[   5   -3   58    3  -46   11  -45   42   11  -34    7   21  -42    7
  -11   29   15 -101  -15    5  -24   32  -41  -16   -3  -38  -54  -14
   -7  -58   18   16   48] => j_874
[-24 -16 -35  20 -20 -15   3 -29 -38 -10  41  27   3 -17 -18  15 -32 -32
 -37   0   2   9  35  24 -10 -15  17   2  39  22   9  -4  32] => j_363
[ -6   9   8 -24   3  31 -15  13 -26   0 -11 -18 -25  17  40 -40  25  60
 -23 -27   9 -15  29   7 -15  11  18  12  55  42  27 -22  -8] => j_144
[-17   1 -15 -28   8  31  15   5  44  10 -43   0  25  80   2 -22  32   2
 -11  26 -37 -31  16  15   4  40 -24  -8   1   8  17  12 -23] => j_119
[ -7  -9 -22   0 -25  -7 -13  -1 -37 -12  54  34 -14 -59  -8   6   8 -35
 -12 -33  22  -7  53   7  24 -21 -22 -18  27  13  23 -29  10] => j_429
[  9 -36  -6  -4 -37  22  26 -18   3  18 -63  -7  30  60 -43  -9  23  13
  19   1   2  18  -6 -13  25   4   3  -4 -10 -25  -1   9  16] => j_828
[  4   3   7 -19  -1   8  25  -4   5  -9  47   4  -7  27 -23 -29  15  -6
  35 -11  19  -3 -29   6   5 -19 -17  26 -31 -37  10   4  -6] => j_828
[ 38  -5   9  10 -39  20 -29  18 -22  18 -42 -14 -23  38   0 -10  49   0
 -14   3  -6   8   9 -20   3 -23  -9 -32  -1 -26  13 -47  22] => j_874
[ 22  13  28  -1 -20  -1  -8   2 -27  -5 -60 -37  -3 -11  22 -10  33  -3
 -14  29  -1  24  16 -25  -6  -8 -19 -44  14  10 -18 -25 -26] => j_676
[ 13  -6  -3  -4  10   7  32  40  -2 -27  -8 -26   8  25   8 -42  21   5
   2   3  14  21   8  -9  19  -7 -21  -7  33 -11 -25 -22  24] => j_144
[  0  -7  17  -7 -26   9 -10  11 -21  13  29  14  -9  34 -19 -17  26  24
   2 -19   0  16 -26 -24  20 -32   5  10 -21 -14   1  -7  12] => j_961
[ 34  -8 -18  -6 -23  -7  -2   2 -10  12  28  11   8  16 -18 -37  44  15
  -7 -13  -4 -24  11  19   0 -28   7   9  11  -7  17 -30  -9] => j_50
[ 16 -14   9 -28  -9  13  -3   1   7  18 -52  19 -10  31   8  -9  23  26
   3  -8  -4 -10  31 -11  -3  15  -6  -8   8  -7   9 -18 -16] => j_961
[ 19 -21  11   0 -21 -11 -25 -14 -39 -18  24  28  -3  -9  -1  38 -11 -22
 -28   2  -3  28  44  -6 -17 -12  10 -22   4  16  12  -8   1] => j_462
[  7 -15  11 -38 -51  -6  10 -11  -1  38  11  19 -11  60 -22   4  -7  13
   5 -11  -3 -14 -26 -23  21 -56  -3  -7 -64  -8   3  -4   3] => j_50
[ 14   3 -10  -6 -12  22  -6  16 -26   5   6   9 -24  28  -9  -7  44 -21
 -16  17   1   2  31 -28   9 -17  -3 -16  -9  -8   9 -36  -3] => j_119
[ -7   0  37 -21 -21  -7  -8 -17  -9   9   3  11  -7  36  30 -14  -3  28
 -13  32   7   0 -18 -13  16 -15 -28  -9 -52  43  -5 -25 -29] => j_144
[ 23 -16   6 -12 -15  -4   8  41  11  -9 -38 -23 -19  -7  22  -9 -13 -38
  19  -9   8   1  18 -22 -10 -59 -21 -30  23 -31  -6 -10  20] => j_462
[  3 -40 -32 -23 -43  -4   7 -28 -27 -27   3  46 -15  25   9   3  -8 -11
   0  77  32  37  53   9 -29 -15  44 -26  45   5  23 -12   0] => j_874
[ 42  -9 -15  -1 -13  13   0 -30 -86 -25   5   8   6 -26   1  -7  31  -8
 -21   9  44  51  23 -17 -25  39 -27 -12  22  16  11  -7 -29] => j_874
[ 49   4  58   2  -1  13 -58  34  25  -3 -49  -9  -1  62  44   9 -32  11
 -18  12 -22  11  26 -18   7  -1 -13 -49 -64  20  -7 -46 -10] => j_144
[ 32 -18 -19 -39 -18  17  -4  24 -33 -25  24  -1 -14  46   5 -13  20  -1
  -3 -40  -6 -24  30   9  10 -13  22  -2 -33 -22   4 -23 -19] => j_50
[ -8 -11  -1  13 -28 -32   7   4   4  -9  44  26 -31 -24  54   6   5 -31
  -3  49  20  11   2 -23 -14 -42 -38  12   8   6 -13 -10  12] => j_462
[-28   7 -10 -20 -23  12   4  41 -24 -25  49  -2  -2  29  40 -46  19  13
 -14  28   9  30  12   0   0 -21  10  12  22  13 -27 -16 -15] => j_462
[  0 -21  42   5  15  -6 -36   9   0   8 -22  36  16 -67 -16   6  14 -44
   2  -4 -23 -24 -20  49  22  -9 -73   0 -22  -8  -2 -41 -18] => j_119
[ 41  -3   2  30 -10  14  11   2 -28 -16  53  -9  20  19  -8 -14  22  -5
 -22   9  27  46 -12 -19   1   4 -32  12 -13  -6  -5  -4   9] => j_828
[ 20  -5   5  27 -41  16  13  11   3   1 -21 -42 -27  18  34 -11  21  -2
  12  16   8   6  -9 -31 -12 -38 -19  19  -7 -24 -27  10   0] => j_50
[ 11   9 -18  17  32  -4  20  15 -34 -14  64 -21 -17 -27  24  15  -2 -11
 -23 -16  17   6   4 -14  -1 -11 -27  -2   8  18 -14   1  16] => j_119
[ 14 -23 -14  18 -19  26   8  15  -4  -2 -33 -11 -18  28 -30 -29  38 -25
  12 -36   8 -31  31  31  -2 -15  19  -5  22 -40   9 -32   8] => j_50
[ 14 -21 -20  -3   3  -3   0  31 -27 -30  15 -11   5 -15  37 -34  11  -3
  -4  42  14   6   7   1  13 -45  19  -9   2  -1 -20 -41 -13] => j_676
[ 39  18  -1  33  -3  62 -31  52  25   9 -61 -43  13  61  -7  25  27 -72
 -23 -11 -17 -11  26  13  27  81  -5 -41 -30 -21 -31  14 -52] => j_874
[ 19  -8  -1 -24  -8  19  -4  31  23   1 -27   9 -20  67   0 -24  36   5
 -16 -21 -13 -21  38  -4  25  -5 -20 -15  15 -11  33 -41  43] => j_144
[-18 -22  -3  38  -1  12 -31  40  87  21 -53  33 -16  51   9 -15  12 -74
  48  42 -15 -22 -75   5 -11  -8  -4  25 -33 -55  -6   4  25] => j_676
[ 70   3  18  25  -4  17   9   1 -12   4 -35 -44 -14  16 -21 -22  38  12
 -14 -53  13  18  36 -18  14 -25 -39  13   7  -1  -4 -13   7] => j_676
[ 23 -13  11   2 -30  33  -5  37   4  -6 -24 -26 -35  10   2  -2  50  -5
  16   6  -3   1  29  -8  -2 -22  44  24  46 -50 -11  -5   2] => j_828
[ -3 -13 -15   6   9 -18  -9  -8 -25 -12  33  39  15 -36 -25 -21  -3 -44
 -17 -33  18 -17  38  33  14 -12  -5 -11   2  20  16 -38 -18] => j_462
[ -2   4   7 -23 -28 -14  13 -38  12  28  -9  22  -5  12 -27  29  -6 -19
  17  34  -9   6 -19 -23  -5 -18 -24  10 -25  -8  16  31  -2] => j_119
[-18 -15 -17  33 -11  25 -22  35   0 -13  37 -10 -47 -20  21   2  24 -24
  19 -19  -3 -19  20  32  12 -31  37  32  39 -32 -15  -3  16] => j_874
[ 14 -14   1 -22 -21  44 -28  30  18  13 -46  25 -23  46  11  -9  53  10
  14  -1  -2 -14  11 -24  12  28 -20   7 -16 -15  24 -11  -8] => j_429
[ 58 -21 -20  28   9 -11  27  -9 -29 -20 -46 -31  10 -35  17 -11  33   7
   2  14  30  28   9 -34 -10   7 -14  22  32  -4 -15   0   9] => j_676
[ 25  -2  43  17 -40 -10  -7 -12 -22   3 -23  -7  -1   1  31   3   1  34
 -17  57  23  26  23 -27 -15   5   9   2   6  37 -17 -22 -24] => j_363
[-11   4 -13   0   1  33  -9  25 -38 -19 -11 -39  13 -43  61 -25  19  44
   3  -8  12  11   2  -9  -6  25 -13  -1  52   1   9   3   2] => j_961
[ 29 -24 -34   3  -8   7   8  -6 -69 -44  34  -6  21 -27   4 -33  28 -26
  -1   3  14  27  -3 -11  -8 -14 -22  19   5 -31   2 -15   1] => j_874
[ -1 -14 -19  21 -10  12   6 -22 -25 -25 -24   6 -22 -13  24  -6  20   5
 -10  35  31  34  27 -18 -27  12 -17  -8  37  34   5  13 -10] => j_429
[-16   9  32  19 -28  -1 -10  35  -3 -11  52  -4 -24   3  47 -16 -15 -18
   2  24  34  15  31   5 -11 -37   3 -27  10  18 -27 -39 -20] => j_462
[  5 -21   2  13  -8  -3   1 -12   7  -6 -59 -19  18  33  -6 -24  -6  31
   5  41   3  -9  -8  34  13 -14  60   2 -29  -1  -8 -26 -20] => j_828
[ 23  -3 -16  10 -33  -1   8  -1 -20  -4  13  -4 -15  -2  45 -12  32  19
 -10  52  19  19  25 -25 -15 -19 -12  -7  19   8 -11 -19  -9] => j_50
[ 24 -14 -40 -30 -22  24 -11  12 -65  -3  17 -15  -6 -26   2 -16  46  -3
  10  -6 -12 -29   7  17  -6 -36   7  -6  -1 -49  15 -37 -16] => j_50
[  0  -1  11 -29 -21 -39  19 -69   8  15   9  26   0  10 -13  15 -22   2
  -8  10 -11  -5  19 -12  -5 -34  -8  11 -22  28  13  17 -18] => j_676
[ 11   4  -2  24 -18 -16  21   0 -14 -10 -33 -38 -29   1  11   1  17  10
 -12  45  20  29  21  -5  -1 -29  36 -30  34   6 -35 -14  -1] => j_828
[  9   8  -6  29 -41   4   8   5 -38  -4  10  -4 -13  14  20  -2  31 -22
 -14  14  35  39  -3 -34  -2  27 -25   0  -1  -6 -29  -7  -7] => j_961
[ 43 -16  37   7 -42 -18   0 -12 -23 -39  34  -1  -3 -12   2  42   3 -51
 -24 -28 -25  -2  30  -8  10  -8 -29  40 -48 -30 -30   4 -17] => j_50
[ 47   5  59  12  -2 -11 -30  25  55   2 -92 -22   7  16 -33  -7 -11 -50
  22 -25 -22 -27 -26 -19   8 -13   3 -13 -63 -20 -19  11 -49] => j_429
[  43  -19    9   17  -41   14  -22   10    8  -16 -114  -38   19   26
   10  -38   -4   -5   19  -29   -4  -11   39   15    1   13    0   22
    3  -11   -1  -14  -16] => j_363
[ 32 -17  -8  -2 -19  30   0  12 -26  -5 -11  -8 -19  63  19 -21  30  -4
 -18  28  11   8  10 -24 -10 -10  -7  -2 -14  -8   1 -35   1] => j_144
[ 50 -14   3 -20   1   8   2  20   3   6 -56  -1  -6  15 -35 -30  23  22
   3 -26  -9 -20  23  -3  13 -44  14   6  -7 -46  23 -44  27] => j_50
[-19  -4  -1   4 -13  31   5  15 -13  -7  -2 -33  10  48 -15 -30  11   9
 -14 -17 -25 -26  -1  19  21 -26  33  11 -22 -35  -2 -19   2] => j_961
[ 66  -9   2 -33 -27  10 -11  18 -11  13 -64 -12   0  30   9 -33  48  35
  -9 -23  -1 -18  24 -46   0  -7 -10 -14  12 -22  48 -32   7] => j_961
[  0 -18  44  14 -22 -50 -23 -12 -28   0  48  41 -27 -20 -10  29 -28 -23
 -42  -8   6   0   2  18 -11 -44  41 -17   2  30 -16 -28 -11] => j_961
[ 31 -13  42   5 -15  -7 -10   2 -11   9 -59  -9 -40 -47 -29  17  -1 -35
  10 -32  32 -12 -33  -2   9 -30   4  44 -28  -4  -7  28 -33] => j_462
[-28  -3 -10   5  32  50 -22  25  -8   6 -72  -6 -10 -25  30  34  55 -13
   3   1 -13 -19   4  37  38  97 -45 -37   1  -8 -23  -4 -24] => j_874
[ 60  16   6  -1   2   2 -28   7  40  30 -19  20  -5  51 -13   8  34  10
  -1  16 -24 -12  43  -8 -13  30  19   2 -24   6 -13  -9 -60] => j_429
[-19  27   1  24  12  11 -19  31  21  19  33  14 -43  38   9 -13  49   8
   7 -41  -5 -16  22   0  -3  27   3  -6  18   8 -15 -27   5] => j_429
[-11   9  -6  24 -29  65 -32  13 -14 -26 -49 -24  -7 -24  -1  25  11 -47
  21   0   4  32  -5  23  11  50 -76 -12  11 -32  32  47  27] => j_363
[-29  23  22  93  94  15 -20 -56  -3 -23   1  30  -7 -97  23  25  32 -18
   5  54  -4  29  13 -39 -30  62 -51  -9 -16  13 -16  12 -36] => j_961
[ 51   2  -8 -33   8  -7  15 -36 -10  14 -44 -28 -10  27  -8   1  -2  56
  -3   7   0  -4  -7  -7  -4 -26  18  18 -36  16  16  22 -23] => j_676
[-25  -2   7  22 -14 -28 -24 -18 -32 -30  39  13 -15 -45  -1  -3 -15 -54
 -22  -1 -14  -5   1  46  21 -53 -28   0 -20   6 -10 -36   4] => j_144
[  5  17  36 -21  12  -7 -27 -49 -13 -32 -74  -4 -28 -73  68  26   6  27
  19  49 -11   8   9 -15 -58  40 -30   2  20  -2  39  18 -21] => j_874
[109 -43  16  31 -39  15 -14 -12 -10 -18 -27  16  40  24 -39  19   6 -14
  -6  -3  23  69  50 -34  -1  24 -22  15   8 -21  23  11  25] => j_874
[ 30   4 -17 -31 -46 -13  23  30 -16 -20  34 -20  10  55  -5 -52  37 -20
   9  -7   2   8  16   5  23 -34   2  13  -5 -31 -31 -34 -16] => j_676
[ 10 -22 -15  -9 -15 -36  12 -19 -26 -15  57  28  -1  -6 -18   6 -19   7
  -7 -36  17   8  21  -9   0 -20  32  17  14  29   1  11   7] => j_429
[ 56 -12  10 -22 -36  16 -23  71   6  -8 -35 -42 -30  58  36 -21  38  -6
  -3   6 -11 -32  23  -9   8 -42  24 -18  -2 -15   0 -36 -20] => j_119
